[151,  74,  23,  62,  64] yields 74

array([[ 84,  79,  70,  47, 106],
       [146,  52, 112,  47,  42]]) yields 112

[115,  46,  25,  80] yields 80

[76, 50, 86, 39] yields 76

[168,  50, 175,  76, 138] yields 168

[125,  95, 127, 131, 156] yields 131

[ 36, 129, 131, 142, 127] yields 131

[100,  41, 103, 146] yields 103
---
Q: [168,  98,  50,  95, 103, 154]
A: 50
Q: [ 90,  44, 147,  77, 115]
A: 147
Q: [143,  79, 109,  37,  88, 124]
A: 109
Q: [126,  78, 130, 157]
A: 130
Q: [163, 114, 117,  96,  71,  86,  57]
A: 117
Q: [112,  98, 171, 100,  95,  81]
A: 171
Q: [120,  91,  85, 107,  96, 165, 121]
A: 85
Q: [111,  54,  76, 163,  90, 113]
A: 76
Q: [ 80,  98, 161, 138,  66,  46, 136]
A: 161
Q: [127,  44, 117,  81, 136]
A: 117
---
[[ 67  63  66  68  68  71 116  67  70 113  69]
 [103 103  94  99  99  94  39  92 106  38 104]
 [135 139 135 133 133 131  77 134 134  80 133]
 [130 134 131 130 130 126  78 130 127  80 128]
 [106 111 103 107 107  97  40 100 106  41 107]] yields 107

[[143  29  55 137  27 137 135  28  55]
 [139  81  52 137  80 137 135  80  53]
 [ 85  70 105  85  69  85  85  69 104]
 [ 56  99 129  59  99  59  60  99 129]
 [ 63  81 125  64  81  64  65  81 124]
 [100 154  78 106 154 105 105 154  81]
 [ 55  39 139  53  38  54  56  38 136]
 [123 134  58 127 133 126 125 134  61]
 [ 84  87 104  85  87  85  85  87 104]] yields 104

[[143 105 129  90 103 128]
 [ 88 140 145 146 141  95]
 [141 137 165 122 134 133]
 [111 136 151 132 138 106]
 [ 77 125 118 135 123  86]
 [141  82  94  67  76 133]
 [ 74  80  60  88  79  84]
 [ 86 136 139 143 138  90]] yields 90

[[133 115  82 115 127 129 106 143  84  80  75]
 [ 86 132  74 102 128 126  94 102  69  55  81]
 [138 107  94 119 132 125 120 158  94  89  67]
 [ 92 107  96  97 141 144 127 108  82  82  67]
 [129 122  81 122  85  83  68 113  74  71 124]
 [ 96  85 108  90  78  67  91  93 115 126 122]
 [ 86 101 101  93 131 127 124 113 103 114  72]
 [ 64 121  70 101  83  93  71  52  73  64 117]
 [109 121  83 118  78  74  67 100  76  76 127]] yields 127

[[107  61 108 107  98  62 114 126 129 163  59 147]
 [ 72 136  66  74  74 136 103  67  60  65 140  61]
 [124 114 136 135  98 119  78 122 104  67 111  77]
 [100  62  95  91 133  68 115 114 137 109  62 134]
 [ 91  92  89  87  71  88 132  84  80 137  97 113]
 [ 66 130  64  70  83 132 121  70  66  81 132  91]] yields 91

[[106  89 116 163 107 102  82 111  96 104  97  53]
 [ 82 123 122 115 106 103 117 128  91 103  93  62]
 [115  79  93 107 120 100 155  76  83 101 103 128]
 [120 124 100  64 103 103  83  82 127 103  89  95]
 [ 72 132 105 123 107  98  82 140  85  92  96 155]
 [ 90 136 107  77 108 110 100  23 104 112 120 124]] yields 124

[[ 78  87  77  81  81  90 126  98  90  87 107  98 109  78]
 [ 86 105 117 116 114 112  98 109 110 107 105 101 102 101]
 [ 79  92 108 120  94 106 101 100 107  94 106 115 105  81]
 [109 141 109  92 106  99  91  99 110 130  94 110 130 155]
 [ 81  84 119 130 115 118  95 120 103  90 126  85  64  75]
 [ 95 100 124 129 121 124  85 103 113 108  99 106  95  97]
 [ 85 123 100  82  96  94 124 108 104 110 103  99 126 124]
 [ 88  88 112 120 103 108  91 104 104  93 105  96  86  81]
 [150  87 129 132 135 125  77  99 104 104  93  84  53  97]
 [ 63  85  70  99  79  91 149  94  96  85 117 143 129  71]
 [109  85 109 107 108 100  85 109  95  93 101  78  62  87]] yields 87

[[106 133  90 114 115 117 103  78  95 137 109 110]
 [ 79  98  81  74  89 123  84 104  96 118  77 121]
 [113 113  98 116  90  49 144  99  87 110 136  42]
 [ 77  71  80  75  72  43 118 123  80  66 106  86]
 [138  96 153 125 123 104  96  88 140  93 112  91]
 [103  57 135  88 102 114  76 114 120  34  77 117]] yields 117

[[136 106  89 157 133  95  88 106  82 134]
 [ 61  98 121  45  67 131  97  88 110  86]
 [ 94  99  99 113  84  86 132 115 126  66]
 [126  81  56  95 132  65  56  67  60 129]
 [ 95 120 136 106 100 144 104 120 102 129]
 [ 72  96 115  41  84 133  86  82  98 109]
 [134 108  90 171 125  87 113 121 102 114]] yields 114
---
[111, 103, 155, 147, 154] Out: 103

array([[ 89, 146,  94,  71, 157, 147,  58],
       [115,  66, 101, 125,  53,  61, 134]]) Out: 146

[163, 119, 146, 168, 140] Out: 119

[ 98, 168,  60, 101, 165,  81,  50] Out: 168

[123, 164,  45,  81] Out: 164

array([[148, 139, 151,  60,  37, 138,  65],
       [113, 142,  73, 155,  97, 101,  76]]) Out: 139

[148,  33, 128, 134,  37] Out: 33

[169, 176,  58, 162,  56,  66,  47] Out: 176

[112, 162,  87,  46, 113,  72, 142] Out: 162
---
array([[ 39,  94,  38, 154],
       [ 53, 164, 172, 107]]) ans = 172, 38

[165,  88,  75, 102, 160, 109,  70] ans = 165, 70

[134, 141, 154, 176] ans = 176, 134

array([[ 52,  77, 102, 103,  77,  42],
       [137,  90,  98, 153, 146,  66],
       [120,  52, 128,  94,  99, 143]]) ans = 153, 42

[ 29, 113, 154,  47, 156, 140, 129] ans = 156, 29

[102,  97,  83, 109, 165, 112] ans = 165, 83

[ 35, 102, 125, 147] ans = 147, 35

[67, 65, 61, 24, 69, 79] ans = 79, 24

[154,  85, 115,  31,  54, 147] ans = 154, 31
---
array([[167, 123, 138, 135, 146, 119, 143],
       [164, 122, 135, 133, 144, 117, 141],
       [163, 122, 133, 132, 143, 116, 140]]) yields 167, 140

[103,  96,  97, 106,  23,  93] yields 103, 93

[133, 131,  78, 114,  40] yields 133, 40

array([[ 76,  62, 105, 106, 104,  88],
       [ 80, 144, 109, 142, 120, 126],
       [ 74,  85, 116, 163, 108, 128]]) yields 76, 128

array([[ 82,  63,  71,  38,  50,  78],
       [172,  96,  77, 157, 145,  95]]) yields 82, 95

[ 83, 132, 173, 122] yields 83, 122
---
[ 59,  57,  45, 115, 153] ==> 45

array([[101, 111, 109, 156, 119, 100],
       [131, 148,  95, 105, 100, 101],
       [102, 133,  99, 147, 104, 100]]) ==> 147

[ 70,  90, 139, 145, 119, 167] ==> 145

[126,  67,  71,  34,  45,  60,  55] ==> 45

[ 77,  74, 163,  83,  86] ==> 163

array([[79, 93, 41, 48],
       [83, 74, 90, 92],
       [81, 85, 85, 87]]) ==> 85

array([[101, 111, 163, 108, 109,  91],
       [137, 116, 140,  79,  76,  70]]) ==> 79
---
[ 34,  98, 170,  60,  59]: 170, 170
[157,  49, 106,  71,  90,  36,  55]: 71, 157
[ 90, 123,  94,  71,  89, 126,  35]: 71, 126
[ 40, 148,  68,  97, 110,  42,  76]: 97, 148
[ 95,  99, 113,  85, 158, 112,  94]: 85, 158
[143,  71,  80,  66, 145, 171,  79]: 66, 171
---
[69, 140, 31, 117, 65, 58, 153] ⇒ 69
[67, 56, 71, 41] ⇒ 67
[143, 103, 84, 40] ⇒ 143
[116, 71, 41, 130, 113] ⇒ 116
[47, 129, 82, 72, 172, 165] ⇒ 47
[155, 75, 63, 78, 160, 88, 134] ⇒ 155
[134, 165, 24, 159] ⇒ 134
[110, 104, 129, 31, 165, 58] ⇒ 110
[101, 42, 111, 63] ⇒ 101
[158, 52, 145, 54, 93, 70, 39] ⇒ 158
